Below is a small trained network, with its code and all its weights. Each question gives an input and a class and asks what happens when units are switched off, that is, made to give their printed mean instead of their output.

import numpy as np


def w(rows, s, z=0):
    codes = np.array(rows[::2]) - 128.0
    scale = np.full(codes.shape[1], s)
    scale[-1] = z or s
    return codes * scale


def f(y):
    return y / 2 * (1 + np.tanh(0.7978845608 * (y + 0.044715 * y**3)))


def log_softmax(a):
    a = a - a.max(-1, keepdims=True)
    return a - np.log(np.exp(a).sum(-1, keepdims=True))


def net(x, mask):
    res = np.array(x, float).reshape(1, 6) / 4 @ E
    y = f(res @ A[0][:, :-1].T + A[0][:, -1])
    res = res + np.where(mask, y, B[0][:, -1]) @ B[0][:, :-1]
    return log_softmax(res[-1] @ U[:, :-1].T + U[:, -1])


A, B = {}, {}
E = w([
[125,134,116,138,104,140,144,96,141,103],'x0',
[126,83,174,197,106,122,241,123,149,140],'x1',
[104,189,83,225,111,69,75,113,236,95],'x2',
[199,209,87,148,179,168,160,87,71,91],'x3',
[95,139,124,59,183,70,143,189,159,255],'x4',
[170,114,148,120,175,133,139,228,26,91],'x5',
],0.0098)
A[0] = w([
[168,197,101,159,107,150,14,123,136,20,198],'neuron 0',
[86,147,133,136,104,97,146,92,122,57,131],'neuron 1',
[86,39,180,60,59,129,101,161,105,160,108],'neuron 2',
[126,150,93,22,125,83,87,130,161,230,134],'neuron 3',
[107,34,182,98,90,93,140,125,167,163,139],'neuron 4',
[126,148,63,194,111,110,109,110,219,184,244],'neuron 5',
[133,186,72,44,170,128,103,159,140,198,251],'neuron 6',
[96,114,104,130,156,112,80,157,141,182,29],'neuron 7',
[96,159,144,147,97,111,119,109,178,101,20],'neuron 8',
[182,71,163,78,168,158,176,206,2,141,129],'neuron 9',
[94,113,146,171,106,65,217,124,180,173,183],'neuron 10',
[100,118,104,226,147,153,190,115,164,127,184],'neuron 11',
[175,147,98,176,109,248,191,35,94,61,121],'neuron 12',
[159,156,161,124,126,167,185,54,74,78,41],'neuron 13',
],0.0086,0.0023)
B[0] = w([
[93,52,51,141,91,49,49,96,48,167,235],'neuron 0',
[163,121,130,150,99,100,115,91,97,115,166],'neuron 1',
[76,34,73,70,113,183,178,118,156,216,202],'neuron 2',
[2,168,191,89,170,173,86,83,210,43,214],'neuron 3',
[102,113,121,144,97,170,165,122,174,211,193],'neuron 4',
[157,164,195,214,88,90,80,144,154,110,223],'neuron 5',
[57,194,147,100,239,120,108,118,140,55,211],'neuron 6',
[107,132,175,128,165,156,160,107,175,109,158],'neuron 7',
[130,163,94,202,114,60,113,157,133,137,171],'neuron 8',
[156,112,73,31,203,90,233,208,69,110,255],'neuron 9',
[154,168,161,205,115,170,178,206,185,138,203],'neuron 10',
[246,186,138,160,72,103,145,132,138,117,189],'neuron 11',
[211,197,109,25,98,179,107,71,111,122,229],'neuron 12',
[153,143,136,54,123,189,171,74,103,132,180],'neuron 13',
],0.0077,0.014)
U = w([
[188,176,180,218,78,81,162,159,188,127,74],'0',
[115,84,52,188,98,53,25,109,108,118,234],'1',
[154,115,100,78,231,107,206,254,60,110,58],'2',
[203,173,96,86,106,155,116,42,99,76,250],'3',
[52,172,172,107,213,127,94,113,195,101,108],'4',
[81,31,135,102,107,181,182,155,187,194,66],'5',
],0.0085,0.0012)

Each question gives the input, the list of numbers given to net, and the class t.
The units are the neurons (one row each of A and B). Each row of codes is followed by its name. A weight is (code - 128) times the scale printed after its matrix; where a second scale follows, it is the last column's (A, B and U).
mask holds one flag per neuron, in row order. A switched-off neuron (its flag False) gives its mean, the last column of its row in B, instead of its output. The means were averaged over made-up inputs and are rounded, as every weight is.
A unit's drop is (log p(t) with every unit on - log p(t) with that unit switched off) / (log p(t) with every unit on - log p(t) with every unit switched off).
The circuit of an input: a set's keep is (log p(t) with only the set's units on - log p(t) with every unit switched off) / (log p(t) with every unit on - log p(t) with every unit switched off). Starting from the 12 units with the biggest drops (on a tie, the unit counted first), units are removed one at a time, each time the one whose removal leaves the highest keep (on an exact tie, the one counted first), for as long as the keep stays at least 0.8.
circuit, biggest first: the units of the circuit, biggest drop first
most important unit: the unit with the biggest drop
top k neurons: the k neurons with the biggest drops, biggest first
drop when u is switched off: that unit's drop, to one decimal
input [-8,-6,-7,-1,-5,-6], class 5: circuit, biggest first => [neuron 2; neuron 11]
input [1,7,6,-8,8,-1], class 0: most important unit => neuron 5
input [-2,0,8,0,-1,-8], class 0: top 3 neurons => [neuron 5; neuron 10; neuron 11]
input [-4,-1,1,-5,-1,0], class 5: circuit, biggest first => [neuron 6; neuron 2]
input [-2,1,0,-3,5,-4], class 4: top 2 neurons => [neuron 3; neuron 6]
input [-7,-6,-1,3,-1,-4], class 4: top 2 neurons => [neuron 6; neuron 3]
input [6,1,8,3,3,6], class 1: top 2 neurons => [neuron 0; neuron 10]
input [2,-5,-6,-7,-6,1], class 5: top 2 neurons => [neuron 2; neuron 6]
input [0,8,4,2,-5,1], class 3: top 3 neurons => [neuron 12; neuron 13; neuron 4]
input [-2,-5,2,8,3,-7], class 4: top 2 neurons => [neuron 6; neuron 3]
input [-8,2,3,3,6,3], class 4: top 2 neurons => [neuron 3; neuron 6]
input [-8,-1,-5,-7,4,0], class 5: top 2 neurons => [neuron 2; neuron 4]
input [0,-2,-7,1,2,-5], class 4: drop when neuron 0 is switched off => 0.1
input [4,-8,8,5,-7,-4], class 1: circuit, biggest first => [neuron 0]
input [8,-6,8,8,7,6], class 1: drop when neuron 7 is switched off => -0.1
input [-5,-7,-8,8,4,-5], class 4: drop when neuron 3 is switched off => 1.4
